Each row of numbers belongs to one of the things below and depends on some of the facts about them. Some rows are named. Which thing is each other row?

How the things are related:
τ: is of sort; μ: refers to; ε: points at; Φ: belongs to class
(100) {τ=b, μ=(557), ε=(57), Φ=m}
(101) {τ=a, Φ=h}
(1012) {τ=c, μ=(578)}
(1016) {τ=c, μ=(258), Φ=m}
(1030) {τ=b, Φ=e}
(1031) {μ=(1166)}
(1034) {τ=a}
(104) {μ=(1223)}
(1041) {τ=a, μ=(376), Φ=j}
(1071) {τ=a, ε=(943), Φ=l}
(1073) {τ=b, μ=(1384), ε=(757), Φ=m}
(1082) {τ=b, μ=(374), Φ=d}
(1094) {μ=(681)}
(1139) {τ=b}
(1140) {τ=b, μ=(1345), Φ=d}
(1166) {τ=a, μ=(65), ε=(332), Φ=i}
(1193) {μ=(1376)}
(1201) {τ=a, μ=(1140), Φ=j}
(1223) {μ=(507)}
(1238) {τ=a, Φ=h}
(1248) {τ=a, μ=(165), ε=(393), Φ=g}
(1290) {τ=a, Φ=d}
(1296) {τ=a, μ=(332), ε=(916), Φ=i}
(1310) {τ=c, μ=(1012), Φ=i}
(1323) {τ=a, μ=(1395)}
(1329) {τ=b, μ=(905), ε=(101), Φ=e}
(133) {μ=(151)}
(1333) {τ=b, μ=(453), ε=(1238), Φ=e}
(1344) {τ=a, ε=(507), Φ=d}
(1349) {τ=a, μ=(801), Φ=k}
(1356) {τ=b, μ=(648), ε=(268)}
(1366) {μ=(927)}
(1376) {τ=b, Φ=h}
(1388) {τ=a, Φ=i}
(1404) {τ=b, Φ=f}
(1408) {τ=a, ε=(651), Φ=e}
(151) {μ=(420)}
(164) {τ=b, Φ=f}
(165) {τ=a, Φ=m}
(171) {τ=c, ε=(552), Φ=g}
(175) {τ=b, μ=(427), ε=(927), Φ=d}
(196) {τ=c, μ=(494), Φ=d}
(235) {τ=b, μ=(588), Φ=k}
(25) {μ=(874)}
(254) {τ=b, μ=(301), ε=(1073), Φ=f}
(258) {τ=a, μ=(670), Φ=m}
(260) {τ=b, Φ=e}
(268) {τ=b, μ=(4)}
(285) {τ=a, μ=(1034)}
(293) {τ=c, μ=(667), Φ=j}
(300) {τ=b, Φ=l}
(301) {τ=b, μ=(552), Φ=h}
(303) {τ=b, μ=(330), ε=(1310),(732), Φ=e}
(309) {τ=a, μ=(171), ε=(1408), Φ=m}
(330) {τ=a, Φ=f}
(332) {τ=b, ε=(1166), Φ=f}
(337) {τ=b, ε=(389), Φ=h}
(351) {τ=a, Φ=e}
(352) {τ=b, ε=(268), Φ=k}
(372) {μ=(1296)}
(374) {τ=c, Φ=e}
(376) {τ=a, μ=(41), Φ=m}
(387) {τ=a, ε=(47), Φ=f}
(389) {τ=b, Φ=l}
(393) {τ=c, μ=(812), ε=(1404), Φ=k}
(394) {μ=(1310)}
(4) {τ=a, Φ=f}
(409) {τ=c, μ=(1344), ε=(667), Φ=e}
(420) {τ=a, μ=(463), Φ=k}
(427) {τ=a, Φ=d}
(451) {μ=(757)}
(453) {τ=c, μ=(732), Φ=h}
(463) {τ=a, μ=(1408)}
(47) {τ=c, ε=(196), Φ=h}
(471) {τ=a, ε=(1388), Φ=d}
(473) {τ=a, μ=(1356), Φ=h}
(501) {τ=a, μ=(567), ε=(1073)}
(507) {τ=c, Φ=f}
(515) {τ=c, μ=(300), ε=(1323), Φ=d}
(550) {τ=c, μ=(572), ε=(801), Φ=j}
(552) {τ=a}
(557) {τ=a, μ=(740), ε=(374), Φ=f}
(567) {μ=(1366)}
(57) {τ=c, Φ=i}
(572) {τ=a, μ=(720), Φ=e}
(578) {τ=c, μ=(601), ε=(376)}
(588) {τ=a, μ=(783), Φ=f}
(601) {τ=a, μ=(790), Φ=k}
(64) {μ=(309)}
(648) {τ=b, μ=(352), Φ=e}
(65) {τ=a, Φ=g}
(651) {τ=a, μ=(1248), Φ=g}
(667) {τ=b, Φ=d}
(670) {τ=a, Φ=d}
(671) {τ=b, Φ=l}
(679) {τ=c}
(681) {τ=a, ε=(387), Φ=e}
(682) {μ=(369)}
(692) {τ=a, μ=(133), ε=(1248), Φ=l}
(720) {τ=a, μ=(1342)}
(723) {μ=(303)}
(732) {τ=a, μ=(267)}
(733) {μ=(501)}
(740) {τ=a, ε=(1034)}
(757) {τ=b, μ=(1349), ε=(260), Φ=k}
(776) {τ=a, ε=(300)}
(783) {μ=(1333)}
(790) {τ=a, ε=(453), Φ=k}
(801) {τ=b, ε=(550), Φ=e}
(804) {τ=b, ε=(1333), Φ=d}
(808) {μ=(1031)}
(812) {τ=a, μ=(471), Φ=d}
(874) {μ=(104)}
(875) {τ=c, Φ=e}
(895) {τ=b, μ=(473), Φ=j}
(905) {μ=(1041)}
(916) {τ=a, μ=(679), ε=(790)}
(927) {τ=a, μ=(175), ε=(916), Φ=m}
(937) {τ=b, μ=(1094), ε=(1139), Φ=d}
(943) {τ=b, Φ=e}
(988) {τ=a, Φ=f}
(999) {τ=a, μ=(101), Φ=e}

Some things and their rows:
(133): [  4   1  -6  -7   6   1   6   0  -2   0   6  17  -2  10  -3   5   0   6
   3  -1  -1   4   5  13  -1   2 -10  15  11  -8 -15  17   3   5 -18  -6
  -5  -3  19 -14   5 -13 -10  11  -4   3   2  -8  -9  -9]
(733): [  9   4  -2  -3  -1  -3   2  -3   5   4  10  14  -7  12  -3   8  -2   9
   2   1   6   4  -7   2  -4   3 -14  21  -2  -9  -6  13  -6   8 -21  -6
  -5  -6   7   4  -3   1   3   4  -3   0   4   7  -2  -9]
(740): [  1   1  -2  11   7   7  -9   1   2 -14   4  -6 -11 -17   5  -1  -2  -4
 -11  -4  11   0   6   8   0  -7  12   6  -1   8   9   2  11   0  -6   5
  -1  -6  -7  11   7  13  -7   1 -19  -9  -4  -5   6   0]
(303): [ -3  -7  15 -20  -6 -26   5  -7   5   7  -1  -1   8 -24   3   2   7  -7
  14  19 -12   1   2   0  -6  -1  26 -29 -24   9  -1  -5  -2 -20  16   3
   5  -1  17  -8 -12   1   0 -13 -11  -5  -1   9 -15   4]
(394): [  6   2  -5  -5   3   1   3  -1   1   0  10  15  -4  13  -2   5  -1   7
   2  -2   1   4  -1  10  -1   1 -10  15   5  -6 -11  14   2   5 -17  -6
  -7  -4  14  -7   2  -7  -4   9  -3   3   3  -2  -5  -9]
(783): [ 13   0  -5 -16   3   3  -7  -3   0  -7  31  10   6  39   0  -2   1  28
  -5  -8 -10   1 -18  17  15  -7  -9 -30 -26   5 -14  -2   2   5   9   0
 -32  -5   8  14  -6  11  20  15 -15   4   8  16   7   3]
(1034): [ -5   1  -2  16   3   5  -9   3   3 -13   4  -2 -14 -16   2  -4  -2  -2
 -12  -9   8   1  -4   5   5  -3  -4   3   8   6   5   3   5   5   3  -2
   0  -3  -7  11   7   1  -4   5   0  -3  -4  -5   5  -4]
(196): [  5   8  -9   3   3  10  -2   8 -12   0  -9  14  10  25   3   1  -8  14
  -3  -9  -4  -1   1  11   2   5 -18  18   8 -11  -7   1   0  10 -17  -3
   0   6  -8   1  -3   0  -3  -3   8   3  -2   1   1   3]
(648): [-10  -7  15 -15  -9 -26   6  -5   4   8  -2   1   6 -23   0   0   8  -5
  13  14 -13   3  -6   0  -1   2   9 -32 -12   7  -6  -2  -7 -15  23  -5
   7   2  19  -9  -9 -13   1  -8  10   1  -2   7 -18   0]
(101): [ -9  -4 -14   8 -15  33  -2   3   3  21 -30 -44  -9   3 -13 -13  16 -16
   9   8  15  -7   9 -46   1  16   8 -22 -16  -4  16 -17 -17  -4  44  -3
  -1   9 -26  -6   6 -20  17   5  52  -1   6  -9  19  17]
(409): [  1  -3  14 -10 -10 -22   4   3  -4   6   5 -10   8 -25   1   0   7   0
   9  13 -11   1   9  -2  -8   6  21 -21 -19   8  -1  -8   7 -21  -3  -1
  -1   3  27   5 -13   3   1 -28  18 -13  -4   8 -14  12]
(254): [ -2  -2   9 -20  10 -24  -7  -6   8   6  -3   3   4 -36   5   2   2   0
   2   6  -9   4  -1   7 -11  -3  30 -23 -25   6  -6   6   3 -16   2   5
   4 -14  18  -9 -13   7 -11  -8 -40 -10  -3  19 -20   3]
(501): [  4   8  -3   1   8  -7  -6  -5   3   6  -5  -6  -5 -28  -6  15  -7  13
  -9   5   9   1   0 -20 -20   4   5  22 -19  -3   7   7 -19   6 -36  12
   5 -16 -12  18  -7  19  -2  -3 -40 -20  -3  25  -3   1]
(732): [  0   1  -6  -2   4   4  -8  -1  -6 -15  18   0   2   6  -1  -1   0  24
 -12  -5  -8   0 -11  12  13  -6  -8 -27 -22  13  -7  -3  -7   6  10   5
 -18  -2  -5  22   1   4  10  16 -18  -6  -1  10   5   2]
(578): [  5   5  -8  -8   9   5   1   6 -15  -4 -10  15  10  -3   5   4  -4   8
   2   3  -6   1  21  27  -6   3   8  15  -3  -3 -12  10  11  -3 -27   2
   2   4  14 -12   0  -5 -22  -7 -11  -9  -5  -8 -13   3]
(670): [ -4   3  -7  18   6  15  -6   4  -2 -10  -1  -4  -7   4   0  -4  -5  -2
 -12 -15   8  -2  -2  -2   6  -3 -12  14  20   0   6  -1   2  12  -2   1
   2   0 -19   7  10   2  -2   9   0   3  -2  -9  11  -3]
(1408): [ -8  -8  16   4  -4 -15   1  -1   6  -5  10 -28  -8 -49  -1  -5   9 -17
   0   7   0   1   9 -14  -4  -3  28 -25  -5  18  11  -8  12 -21  10   4
   1  -5  19   7   2   5  -2 -15   7 -13  -5  -4  -6   6]

Rows to name:
No name comes twice in this set of rows, the named rows included.
[ -2  -1  14   9  -9 -18  -9   8   6  -6   8   2 -10 -29   7  -8   3  -3
  -1  -5   0   4  -5  16   2   4   6 -12  -3   8   0   0  18 -13   5 -14
   1   0  23  11  -7  -1  -5 -23  30  -7  -8   1 -11   3] : (507)
[-13  -7  12  -4 -10 -23   9  -3  -2   1  12 -17   0 -39  -9   4  10   4
   4  14 -13   3   0 -16  -2   4   3 -30  -8  15  -4  -3 -13 -11   9   0
  -1   1  22   9  -2 -13   4  -5  16 -12  -5   4 -16   1] : (572)
[ 14   8  -4  -5  -4  -4   3  -7   4  11 -17  27   5  24   4  13 -11   5
   3  14   9  -1  -2  12 -10  -3  -2  40 -11 -10   7   2 -19   9 -19   8
  12   0 -33   0  -5  22  -3  -4 -37  -1   1  16   9  -4] : (175)
[-14  -8  17  10 -11 -18   0   0   7  -3  13 -23 -12 -44  -4  -7  10 -12
  -2   2  -2   2  -4 -17   2   0   9 -28   3  16   8  -8   4 -14  21  -5
   1  -2  16  12   1  -6   5 -11  28  -8  -5  -1  -6   2] : (351)
[  2   1  -7  -8   7   3   7   0  -4   0   5  17  -3   8  -3   5   0   4
   3  -1  -2   4   8  13  -2   2 -10  18  15  -8 -16  18   4   5 -20  -6
  -3  -2  21 -19   7 -17 -14  12  -4   3   2 -11 -11 -10] : (151)
[ -9  -3 -19  -7 -13  28   8   0  -8  24 -32 -36   4   9 -18  -3  17   0
  15  21   4  -6  14 -44  -3  19   1 -23 -26  -6   4 -12 -33  -1  31   2
  -2  12 -19 -10   4 -30  15  12  39  -5   6  -4   8  16] : (473)
[ -3   4 -11   6   6  11   2   1 -10  -6  -1   3   3   9  -4   5  -6  12
  -8  -4  -2  -1   1   0   3  -1 -18  11  10  -1  -4   3 -12  14 -12   5
   0   2 -14   5   7  -4  -2  15 -11   0  -1  -3   4  -4] : (812)
[ -3  -4  12   6   2 -14  -7  -1   7 -13  15 -16 -14 -50   4  -2   4  -9
  -7   3   5   3   4   2  -4  -6  28 -16 -12  18   9   0  15 -16   1   4
  -2 -10  16  14   1  12  -5 -11 -12 -17  -7   0  -6   2] : (387)
[-11  -8  19  -3  -7 -22  -4  -2  14   7  -2  -6  -5 -31   4 -10   7 -17
   6   1  -4   2 -11  -7   0   0  16 -33  -2   7   5  -7   6 -17  33  -9
   8  -3  14  -7  -9  -5   2 -14  18   4  -2   7 -10   3] : (260)
[ -5  -3 -16 -16 -14  24   4  -2   1  32 -44 -18   8  26  -9  -7  14  -8
  23  21   4  -6   6 -31  -2  17   8 -25 -33 -13   3 -12 -29  -4  47  -4
   4  13 -25 -23  -6 -26  15   7  33   8  10   2   8  16] : (301)
[  5  -2 -18 -18 -20  28  -4   6 -10  26 -19 -25  19  51  -9 -15  17  21
  13  11 -10  -8   0 -20  12  15   3 -56 -54  -2  -2 -30 -19  -7  53  -3
 -26  18 -20   5 -11  -9  34   1  48   0  11  16  20  33] : (453)
[  3  -9  13 -33  -4 -21  -5 -10   2  -1  21  -9  20   2   6  -5   9  13
   7  13 -25  -1 -13   8   8 -10  30 -78 -56  21  -6 -20   0 -22  41  11
 -21  -2  14  11 -19  17  24  -5 -25  -3   5  26  -4  16] : (1333)
[-12  -7  13   0 -10 -23   7  -2   0   0  12 -19  -2 -39  -8   1   9   1
   3  12 -10   3  -2 -16  -1   3   4 -30  -8  15   0  -5 -10 -12  11  -1
  -1   0  21  11  -1 -11   5  -6  18 -12  -4   4 -13   1] : (999)
[ -7  -8  16   5  -5 -16  -1  -2   7  -4  12 -29  -9 -47  -1  -4   9 -15
  -1   7   1   1   6 -16  -5  -3  28 -27  -8  18  13  -9  11 -20  11   4
   0  -5  17  10   0   8   1 -15   6 -13  -4  -1  -5   6] : (681)
[ -5  -6   7   8  -8  -3  14   1  -3   6   0 -16   3   0  -5  -5   3 -15
  -5   3  -2  -3  15 -13   0  -9  11   7  30  10  14 -20   7  -9   5   9
   3   6 -11  -7  16  13  -5  -9   9  -2   0  -9  14   8] : (790)

The same things again, as new rows of numbers:
Some things and their rows:
(133): [ -2 -10  -9   6  -3  21  29  15 -22  35  -9  -6  14]
(1201): [ -5  -7  -6  14  -1  16   4  11 -14  19 -11  14   2]
(1140): [ -4   7  -2  27  -7  25  26  -6 -17   6  -6  11  14]
(733): [ -4  -9 -15  12  -6   6  11  13 -25  16  -8   4  17]
(670): [-19  -5   4  15  -9  20  -5  -1 -14 -31   4  14  10]
(1193): [ -5 -13 -11   9  -7  14  16  15 -25  20  -6   0  17]
(578): [ -3  -8 -13   9  -5   1  27  18 -17  55   2   3  13]
(999): [-10  -4  -5  17  -3  11   5   8 -13   6  -6  10   5]
(175): [  1  16 -17  26  -8   1  15  -1 -26 -51 -16  23  13]
(1356): [  3  -7 -13  19  -5  15  22  11 -16  34   3   0  18]
(268): [  0  -9 -14  16  -9  20  16  10 -10  28   3  -7  20]
(1395): [-13 -24  -3   5  -9  21  -1  15 -21  -7   4   1  17]
(453): [  8 -11  -8  16 -24   0  16  23 -45  53  -1  38  23]
(507): [-19  -9  -4  12 -15   1   5   7 -15  -5  14   7  21]
(300): [ -6  -8   1  18  -8  53   9  -9 -16  -3  -2  21   9]
(260): [-11 -11   5  24  -4  21  -4   0  -4  10   0   4  15]
(309): [-13  14   5  26  -3  24  16 -10 -20 -13 -15  26   2]

Which thing is each row?
No name comes twice in this set of rows, the named rows included.
[-13  -3   4  22 -11  34   8  -6 -11 -22   6   8  16] : (667)
[ -7  29 -16  25  -6  -9  -4 -10 -27 -72 -29  40   2] : (927)
[ -2 -28  -4   0  -3  13 -26  28 -18   5   3  23   0] : (790)
[ -1 -21  -2  17 -15  17  23  24 -34  42  -7   8  20] : (783)
[ -2   1  -5  17   0  34  13  -5 -23  18 -16  25   1] : (692)
[-13  -7  -4  18 -14  24   9   0 -10 -19  14  -3  24] : (1404)
[  3 -10 -16   4  -9   3   2  23 -21  -1  -5   8  13] : (916)
[ -7 -19  -7  12 -11  25   1  10  -9   2  14  -5  21] : (1139)
[  3 -15  -9  21   2  12   8  15  -7  63  -8   3   8] : (757)
[-17 -15   2  11  -5  20  -9   8  -8 -16   5   8   6] : (1408)
[ -1 -17  -9   6   3  17   7  22  -7  41  -7   2  -1] : (601)
[-11  15   5  31  -6  45  33 -16 -15  -4  -9  18   9] : (1073)
[ -7  16   5  34  -3  34  30 -15 -21  -1 -12  26   7] : (100)
[-22   4  11  21  -7  32  -1 -10 -15 -41  -5  24   2] : (165)
[ -9  -3 -29  15  -7 -11 -14   9 -15  -4   4   9  15] : (501)

